Below are the code and all the weights of a small trained network. Each question names an input and a class and asks about switching units off, where a switched-off unit gives its printed mean instead of its output.

import numpy as np


def w(rows, s, z=0):
    codes = np.array(rows[::2]) - 128.0
    scale = np.full(codes.shape[1], s)
    scale[-1] = z or s
    return codes * scale


def f(y):
    return np.maximum(y, 0)


def log_softmax(a):
    a = a - a.max(-1, keepdims=True)
    return a - np.log(np.exp(a).sum(-1, keepdims=True))


def net(x, mask):
    res = np.array(x, float).reshape(1, 5) / 4 @ E
    y = f(res @ A[0][:, :-1].T + A[0][:, -1])
    res = res + np.where(mask, y, B[0][:, -1]) @ B[0][:, :-1]
    return log_softmax(res[-1] @ U[:, :-1].T + U[:, -1])


A, B = {}, {}
E = w([
[119,124,194,127,128,140,96],'x0',
[102,201,115,186,186,60,41],'x1',
[189,182,105,27,56,75,119],'x2',
[128,143,230,191,219,157,145],'x3',
[85,201,170,175,2,154,209],'x4',
],0.011)
A[0] = w([
[90,161,140,171,142,188,139,122],'neuron 1',
[112,91,56,136,128,229,253,227],'neuron 2',
[120,162,143,180,135,152,113,85],'neuron 3',
[71,149,183,112,160,107,136,105],'neuron 4',
[54,170,173,109,189,95,124,99],'neuron 5',
[154,76,95,106,149,211,75,123],'neuron 6',
[123,239,102,177,182,77,160,136],'neuron 7',
[113,12,125,152,155,174,131,207],'neuron 8',
[66,169,206,171,111,172,175,30],'neuron 9',
[89,37,128,94,166,97,114,150],'neuron 10',
[48,134,47,159,19,125,114,122],'neuron 11',
[99,106,129,186,190,167,99,157],'neuron 12',
[79,167,125,148,80,191,84,134],'neuron 13',
[75,255,153,142,81,74,207,26],'neuron 14',
[119,201,122,135,134,102,89,181],'neuron 15',
[129,78,36,21,161,59,82,253],'neuron 16',
[56,148,119,99,48,143,96,113],'neuron 17',
[97,31,102,174,129,238,191,227],'neuron 18',
[127,201,146,193,102,109,79,124],'neuron 19',
],0.0089,0.0032)
B[0] = w([
[89,183,59,120,103,78,140,193],'neuron 1',
[82,173,168,177,86,190,144,249],'neuron 2',
[113,144,108,75,87,72,124,171],'neuron 3',
[145,126,76,105,101,122,74,166],'neuron 4',
[105,140,118,102,140,89,84,177],'neuron 5',
[205,96,113,141,95,157,151,180],'neuron 6',
[122,158,158,28,163,46,216,205],'neuron 7',
[97,54,148,196,111,189,171,218],'neuron 8',
[183,118,50,74,64,79,75,230],'neuron 9',
[167,99,195,161,101,162,175,187],'neuron 10',
[75,108,128,151,161,51,248,214],'neuron 11',
[94,133,139,189,103,127,127,213],'neuron 12',
[120,102,170,101,175,64,151,178],'neuron 13',
[171,63,177,159,121,187,168,237],'neuron 14',
[96,154,81,103,68,111,118,188],'neuron 15',
[224,155,46,123,48,120,87,254],'neuron 16',
[109,116,114,78,161,75,182,187],'neuron 17',
[2,98,172,157,140,193,145,253],'neuron 18',
[96,119,124,47,67,104,129,195],'neuron 19',
],0.0069,0.012)
U = w([
[53,152,153,104,146,102,158,156],'0',
[104,127,151,192,122,147,110,250],'1',
[159,66,142,102,138,104,133,23],'2',
[107,99,184,107,207,89,93,29],'3',
[130,248,85,109,105,81,117,183],'4',
],0.013,0.0018)

Each question gives the input, the list of numbers given to net, and the class t.
The units are the neurons (one row each of A and B). Each row of codes is followed by its name. A weight is (code - 128) times the scale printed after its matrix; where a second scale follows, it is the last column's (A, B and U).
mask holds one flag per neuron, in row order. A switched-off neuron (its flag False) gives its mean, the last column of its row in B, instead of its output. The means were averaged over made-up inputs and are rounded, as every weight is.
A unit's drop is (log p(t) with every unit on - log p(t) with that unit switched off) / (log p(t) with every unit on - log p(t) with every unit switched off).
The circuit of an input: a set's keep is (log p(t) with only the set's units on - log p(t) with every unit switched off) / (log p(t) with every unit on - log p(t) with every unit switched off). Starting from the 12 units with the biggest drops (on a tie, the unit counted first), units are removed one at a time, each time the one whose removal leaves the highest keep (on an exact tie, the one counted first), for as long as the keep stays at least 0.8.
units of the circuit, in order: the units of the circuit, biggest drop first
k most important neurons: the k neurons with the biggest drops, biggest first
drop when u is switched off: that unit's drop, to one decimal
input [2,5,-7,1,3], class 4: units of the circuit, in order => neuron 9; neuron 1
input [6,6,-8,0,8], class 4: units of the circuit, in order => neuron 9
input [-2,5,4,0,7], class 0: 2 most important neurons => neuron 14; neuron 16
input [1,-6,6,0,-2], class 4: 3 most important neurons => neuron 14; neuron 8; neuron 16
input [-2,-6,7,-3,5], class 0: units of the circuit, in order => neuron 11; neuron 9
input [-4,5,-6,-2,5], class 0: 2 most important neurons => neuron 16; neuron 11
input [7,7,4,8,-7], class 4: units of the circuit, in order => neuron 15; neuron 18; neuron 14
input [-8,0,-8,3,5], class 0: 4 most important neurons => neuron 7; neuron 1; neuron 16; neuron 3
input [6,-2,1,-1,4], class 2: units of the circuit, in order => neuron 18; neuron 2
input [4,-1,5,7,-3], class 3: units of the circuit, in order => neuron 16; neuron 9; neuron 2; neuron 1
input [-7,-1,5,2,5], class 0: 2 most important neurons => neuron 16; neuron 14
input [-8,-6,-3,-8,-4], class 1: 2 most important neurons => neuron 2; neuron 18
input [3,7,-6,-7,-1], class 4: 3 most important neurons => neuron 18; neuron 14; neuron 16
input [-1,-5,6,-2,-6], class 4: units of the circuit, in order => neuron 16
input [-2,-4,-3,-6,1], class 1: 3 most important neurons => neuron 7; neuron 2; neuron 19
input [-5,-6,-5,-2,2], class 1: 3 most important neurons => neuron 7; neuron 2; neuron 8
input [-7,2,1,8,6], class 4: 2 most important neurons => neuron 9; neuron 18
input [4,5,-8,2,-8], class 1: 2 most important neurons => neuron 12; neuron 8
input [1,3,3,-3,6], class 0: 3 most important neurons => neuron 16; neuron 11; neuron 14
input [-4,4,2,7,2], class 4: units of the circuit, in order => neuron 18
input [5,6,1,-4,8], class 0: drop when neuron 16 is switched off => 0.3
input [-6,-8,4,-2,7], class 0: drop when neuron 11 is switched off => 0.1
input [-7,3,-6,8,-2], class 0: drop when neuron 7 is switched off => 0.9
